Here is a tiny trained network, its code and every weight. The questions are about switching its units off for an input and a class, where a switched-off unit gives its printed mean instead of its output.

import numpy as np


def w(rows, s, z=0):
    codes = np.array(rows[::2]) - 128.0
    scale = np.full(codes.shape[1], s)
    scale[-1] = z or s
    return codes * scale


def f(y):
    return np.maximum(y, 0)


def log_softmax(a):
    a = a - a.max(-1, keepdims=True)
    return a - np.log(np.exp(a).sum(-1, keepdims=True))


def net(x, mask):
    res = np.array(x, float).reshape(1, 5) / 4 @ E
    y = f(res @ A[0][:, :-1].T + A[0][:, -1])
    res = res + np.where(mask, y, B[0][:, -1]) @ B[0][:, :-1]
    return log_softmax(res[-1] @ U[:, :-1].T + U[:, -1])


A, B = {}, {}
E = w([
[94,197,183,255],'x0',
[128,123,131,131],'x1',
[192,28,3,210],'x2',
[126,130,129,127],'x3',
[14,221,10,95],'x4',
],0.0056)
A[0] = w([
[153,80,27,199,103],'N0',
[9,157,42,120,65],'N1',
[65,137,236,64,127],'N2',
[120,65,36,207,80],'N3',
[68,190,146,249,114],'N4',
[213,30,4,174,135],'N5',
[108,179,123,218,98],'N6',
[8,161,46,133,16],'N7',
[104,183,168,237,98],'N8',
[32,169,49,125,4],'N9',
[28,160,207,55,131],'N10',
[177,105,86,2,186],'N11',
[165,108,61,40,147],'N12',
],0.0072,0.0033)
B[0] = w([
[69,222,173,179,204],'N0',
[204,63,229,233,207],'N1',
[146,226,198,211,215],'N2',
[72,254,172,151,194],'N3',
[49,45,148,73,208],'N4',
[72,208,211,214,255],'N5',
[48,90,159,94,175],'N6',
[240,69,203,215,194],'N7',
[44,28,202,131,195],'N8',
[211,55,193,201,184],'N9',
[89,221,146,196,227],'N10',
[31,66,208,142,227],'N11',
[67,59,183,140,203],'N12',
],0.0067,0.0058)
U = w([
[243,47,194,190,123],'0',
[65,124,114,131,253],'1',
[53,238,120,150,41],'2',
[1,27,142,91,94],'3',
[113,126,107,134,226],'4',
[166,139,31,45,81],'5',
[224,95,18,26,2],'6',
],0.0063,0.0044)

Each question gives the input, the list of numbers given to net, and the class t.
The units are the neurons (one row each of A and B). Each row of codes is followed by its name. A weight is (code - 128) times the scale printed after its matrix; where a second scale follows, it is the last column's (A, B and U).
mask holds one flag per neuron, in row order. A switched-off neuron (its flag False) gives its mean, the last column of its row in B, instead of its output. The means were averaged over made-up inputs and are rounded, as every weight is.
A unit's drop is (log p(t) with every unit on - log p(t) with that unit switched off) / (log p(t) with every unit on - log p(t) with every unit switched off).
The circuit of an input: a set's keep is (log p(t) with only the set's units on - log p(t) with every unit switched off) / (log p(t) with every unit on - log p(t) with every unit switched off). Starting from the 12 units with the biggest drops (on a tie, the unit counted first), units are removed one at a time, each time the one whose removal leaves the highest keep (on an exact tie, the one counted first), for as long as the keep stays at least 0.8.
units of the circuit, in order: the units of the circuit, biggest drop first
most important unit: the unit with the biggest drop
k most important neurons: the k neurons with the biggest drops, biggest first
drop when u is switched off: that unit's drop, to one decimal
input [-8,0,-8,-3,-5], class 2: most important unit	N2
input [-3,5,8,7,2], class 2: 3 most important neurons	(N5; N3; N0)
input [8,-1,-5,1,3], class 3: units of the circuit, in order	(N4; N8)
input [8,-5,5,-2,8], class 0: units of the circuit, in order	(N7; N1)
input [2,0,-7,6,-6], class 2: units of the circuit, in order	(N2; N10)
input [0,-4,3,-5,5], class 0: units of the circuit, in order	(N1; N7)
input [7,7,2,7,7], class 0: 3 most important neurons	(N7; N1; N9)
input [-5,3,8,-6,6], class 2: 2 most important neurons	(N3; N5)
input [6,-1,-4,1,-2], class 3: units of the circuit, in order	(N8; N4)
input [8,1,7,6,0], class 3: 2 most important neurons	(N4; N8)
input [-6,-6,-8,-1,-5], class 2: units of the circuit, in order	(N2; N10)
input [-3,6,1,4,6], class 0: units of the circuit, in order	(N1; N7; N9)
input [5,2,7,-6,-1], class 2: units of the circuit, in order	(N3; N0)
input [8,2,5,4,5], class 3: most important unit	N4
input [7,5,-6,-2,-2], class 3: 2 most important neurons	(N8; N4)
input [8,1,-3,8,7], class 3: drop when N4 is switched off	1.0
input [1,3,7,-5,7], class 0: drop when N7 is switched off	0.7
input [-1,-4,8,2,-2], class 2: drop when N2 is switched off	0.0
input [5,-2,0,-1,1], class 3: drop when N5 is switched off	0.1
input [8,4,8,3,-3], class 2: most important unit	N3
